Below are the code and all the weights of a small trained network. Each question names an input and a target symbol and asks about switching units off, where a switched-off unit gives its printed mean instead of its output.

import numpy as np


def w(rows, s, z=0):
    codes = np.array(rows[::2]) - 128.0
    scale = np.full(codes.shape[1], s)
    scale[-1] = z or s
    return codes * scale


def softmax(a):
    e = np.exp(a - a.max(-1, keepdims=True))
    return e / e.sum(-1, keepdims=True)


def log_softmax(a):
    a = a - a.max(-1, keepdims=True)
    return a - np.log(np.exp(a).sum(-1, keepdims=True))


def net(x, mask):
    ids = ['ΔΘΣΩαγεζηλμξτφψ'.index(c) for c in x.split()]
    T = len(ids)
    res = E[ids] + P[:T]
    u = 0
    for l in range(3):
        r = res
        for j in range(2):
            rows = slice(2 * j, 2 * j + 2)
            q, k, v = (r @ M[l][rows].T for M in (Q, K, V))
            z = softmax(np.where(np.tri(T) > 0, q @ k.T / 2**0.5, -1e9)) @ v
            o = O[l][rows]
            res = res + np.where(mask[u + j], z, o[:, -1]) @ o[:, :-1]
        u += 2
    return log_softmax(res[-1] @ U[:, :-1].T + U[:, -1])


Q, K, V, O = {}, {}, {}, {}
E = w([
[181,177,29,132,152,88,136],'Δ',
[95,201,102,154,142,95,183],'Θ',
[112,136,133,176,156,103,185],'Σ',
[97,167,129,177,177,71,190],'Ω',
[143,200,117,151,105,86,128],'α',
[131,202,115,158,123,98,166],'γ',
[134,116,127,162,97,128,136],'ε',
[167,108,160,155,118,115,133],'ζ',
[79,91,136,148,149,121,188],'η',
[122,169,133,116,120,60,110],'λ',
[179,224,137,125,77,67,111],'μ',
[93,135,136,123,56,142,162],'ξ',
[70,119,164,107,126,107,188],'τ',
[140,103,156,103,64,109,118],'φ',
[100,198,78,95,6,103,49],'ψ',
],0.017)
P = w([
[47,183,126,189,113,104,92],'0',
[95,192,145,146,141,126,118],'1',
[126,187,152,124,151,130,132],'2',
[138,176,149,114,151,121,149],'3',
[147,163,148,104,145,114,162],'4',
[154,146,144,100,137,105,169],'5',
[164,134,137,93,132,94,178],'6',
[160,116,132,92,121,81,185],'7',
[168,101,123,87,109,68,189],'8',
[164,85,114,86,96,55,190],'9',
[165,68,107,85,79,35,191],'10',
[164,53,93,91,69,18,194],'11',
[172,46,79,95,65,5,198],'12',
],0.012)
Q[0] = w([
[169,131,108,57,122,72,172],'0.h0',
[158,101,59,30,135,87,184],'0.h0',
[150,179,92,89,117,92,255],'0.h1',
[74,29,96,51,158,199,45],'0.h1',
],0.0096)
K[0] = w([
[143,140,150,131,96,123,209],'0.h0',
[125,169,230,155,78,101,184],'0.h0',
[157,72,59,150,180,133,80],'0.h1',
[107,92,248,96,104,129,120],'0.h1',
],0.013)
V[0] = w([
[55,130,190,237,48,122,120],'0.h0',
[51,138,211,222,45,2,72],'0.h0',
[151,224,182,239,87,129,208],'0.h1',
[208,56,5,90,199,110,93],'0.h1',
],0.0057)
O[0] = w([
[202,147,103,74,180,136,140,183],'0.h0',
[236,109,91,93,196,177,160,242],'0.h0',
[234,82,23,141,154,94,141,254],'0.h1',
[2,128,226,177,50,114,141,145],'0.h1',
],0.0066,0.0063)
Q[1] = w([
[182,104,95,97,144,84,170],'1.h0',
[113,145,186,115,159,91,7],'1.h0',
[146,121,60,142,128,93,203],'1.h1',
[132,99,73,159,137,143,161],'1.h1',
],0.014)
K[1] = w([
[110,105,127,4,43,112,187],'1.h0',
[106,170,113,98,155,246,150],'1.h0',
[120,102,119,87,52,67,177],'1.h1',
[153,151,164,70,113,97,139],'1.h1',
],0.012)
V[1] = w([
[102,95,61,128,69,254,157],'1.h0',
[96,122,86,146,144,187,203],'1.h0',
[88,89,61,145,229,69,85],'1.h1',
[109,171,63,211,191,156,200],'1.h1',
],0.0094)
O[1] = w([
[162,132,147,162,50,239,225,1],'1.h0',
[138,155,38,132,86,156,254,121],'1.h0',
[48,103,106,128,179,176,158,169],'1.h1',
[111,73,56,196,93,158,126,254],'1.h1',
],0.011,0.005)
Q[2] = w([
[2,190,209,122,152,224,109],'2.h0',
[163,110,143,27,188,154,172],'2.h0',
[76,99,206,141,146,219,76],'2.h1',
[80,173,154,91,141,198,171],'2.h1',
],0.0074)
K[2] = w([
[201,162,97,148,222,213,106],'2.h0',
[77,177,138,128,95,149,76],'2.h0',
[110,255,88,184,172,213,64],'2.h1',
[134,92,145,119,163,194,106],'2.h1',
],0.0082)
V[2] = w([
[99,201,87,98,50,150,58],'2.h0',
[133,199,146,183,160,112,147],'2.h0',
[100,248,85,91,127,115,128],'2.h1',
[181,136,97,156,94,160,57],'2.h1',
],0.014)
O[2] = w([
[95,187,35,69,60,89,99,2],'2.h0',
[214,57,117,175,144,114,70,111],'2.h0',
[87,51,140,4,158,144,247,130],'2.h1',
[112,163,199,118,106,12,136,104],'2.h1',
],0.012,0.009)
U = w([
[92,123,116,117,168,132,82,121],'Δ',
[190,146,129,168,71,96,206,93],'Θ',
[220,92,105,62,147,212,110,123],'Σ',
[141,144,84,176,134,147,75,133],'Ω',
[189,15,71,144,66,77,128,58],'α',
[107,164,117,205,124,103,93,167],'γ',
[154,82,77,151,137,124,85,76],'ε',
[137,241,224,84,195,177,133,227],'ζ',
[170,71,112,117,153,57,115,10],'η',
[137,187,82,109,125,148,122,185],'λ',
[104,195,148,208,159,103,70,174],'μ',
[88,117,115,94,208,135,44,129],'ξ',
[155,91,88,140,125,95,121,72],'τ',
[2,78,149,186,101,76,194,125],'φ',
[156,179,102,151,148,221,60,205],'ψ',
],0.0076,0.011)

Each question gives the input, a string of symbols that net reads in full, and the target symbol t.
The units are the heads (2 rows each of Q, K, V and O). Each row of codes is followed by its name. A weight is (code - 128) times the scale printed after its matrix; where a second scale follows, it is the last column's (O and U).
mask holds one flag per head, layer by layer. A switched-off head (its flag False) gives its mean, the last column of its rows in O, instead of its output. The means were averaged over made-up inputs and are rounded, as every weight is.
A unit's drop is (log p(t) with every unit on - log p(t) with that unit switched off) / (log p(t) with every unit on - log p(t) with every unit switched off).
The circuit of an input: a set's keep is (log p(t) with only the set's units on - log p(t) with every unit switched off) / (log p(t) with every unit on - log p(t) with every unit switched off). Starting from all 6 units, units are removed one at a time, each time the one whose removal leaves the highest keep (on an exact tie, the one counted first), for as long as the keep stays at least 0.8.
units of the circuit, in order: the units of the circuit, biggest drop first
unit that matters most: the unit with the biggest drop
heads that matter: for each layer, one digit per head in row order, 1 if its drop is at least 0.15 and else 0, layers parted by /
input ζ τ ζ μ μ γ ξ, target Θ: unit that matters most	1.h0
input λ Θ α ζ ζ μ ε ζ Δ τ Δ Ω Δ, target Σ: heads that matter	00 / 11 / 01
input Σ λ η α ψ Θ, target λ: heads that matter	01 / 00 / 10
input Δ Θ Δ Δ τ ξ Δ Ω μ μ ζ, target η: units of the circuit, in order	1.h0, 1.h1
input Θ τ Ω Σ Δ α, target φ: units of the circuit, in order	0.h1, 2.h1
input Θ α φ Θ Θ ξ ε, target Θ: units of the circuit, in order	1.h0, 2.h1, 0.h1
input Θ α Δ α η ζ Θ τ Ω Δ τ Ω Θ, target Σ: units of the circuit, in order	2.h1, 1.h1
input ζ η Δ Ω, target φ: heads that matter	11 / 01 / 00
input Θ Θ μ, target η: units of the circuit, in order	2.h1, 0.h1, 2.h0
input ξ ψ Δ Σ Δ Δ ζ ζ Ω Θ η Σ γ, target ψ: heads that matter	00 / 00 / 01
input Θ Θ Θ φ μ λ φ φ ε, target ζ: heads that matter	00 / 01 / 10
input τ ξ Σ Θ Θ τ α, target Σ: units of the circuit, in order	2.h1, 1.h0
input φ φ Ω α λ Θ, target ξ: units of the circuit, in order	1.h0, 0.h1, 0.h0
input Δ φ ζ ξ φ ζ Θ ξ Δ Θ ψ ξ λ, target λ: units of the circuit, in order	2.h0
input Ω ζ ζ Ω, target μ: heads that matter	01 / 01 / 11
input Θ φ Θ Θ φ, target ζ: heads that matter	01 / 01 / 11
input μ η η λ τ τ ζ Ω ψ μ ξ Δ ε, target φ: heads that matter	01 / 00 / 00
input γ Δ ζ Δ, target μ: units of the circuit, in order	2.h1, 1.h1
input Ω ξ Θ ε Θ Δ μ η φ φ Δ, target ζ: heads that matter	00 / 01 / 00
input λ ε Δ Σ, target φ: unit that matters most	0.h1
input γ Θ τ ζ τ Ω η, target Σ: units of the circuit, in order	1.h0, 2.h1
input Θ Σ Ω ε ψ μ α ξ φ φ α η, target ζ: units of the circuit, in order	1.h1, 2.h0, 0.h1
input Ω Θ ε Σ Δ τ μ, target ψ: heads that matter	01 / 01 / 01
input ζ ε η Θ μ μ ξ λ γ φ ψ ψ η, target λ: heads that matter	00 / 01 / 10
input γ ξ Σ, target Θ: heads that matter	00 / 10 / 01
input ε Ω α Θ Θ Θ η, target ψ: units of the circuit, in order	2.h1, 1.h1, 1.h0
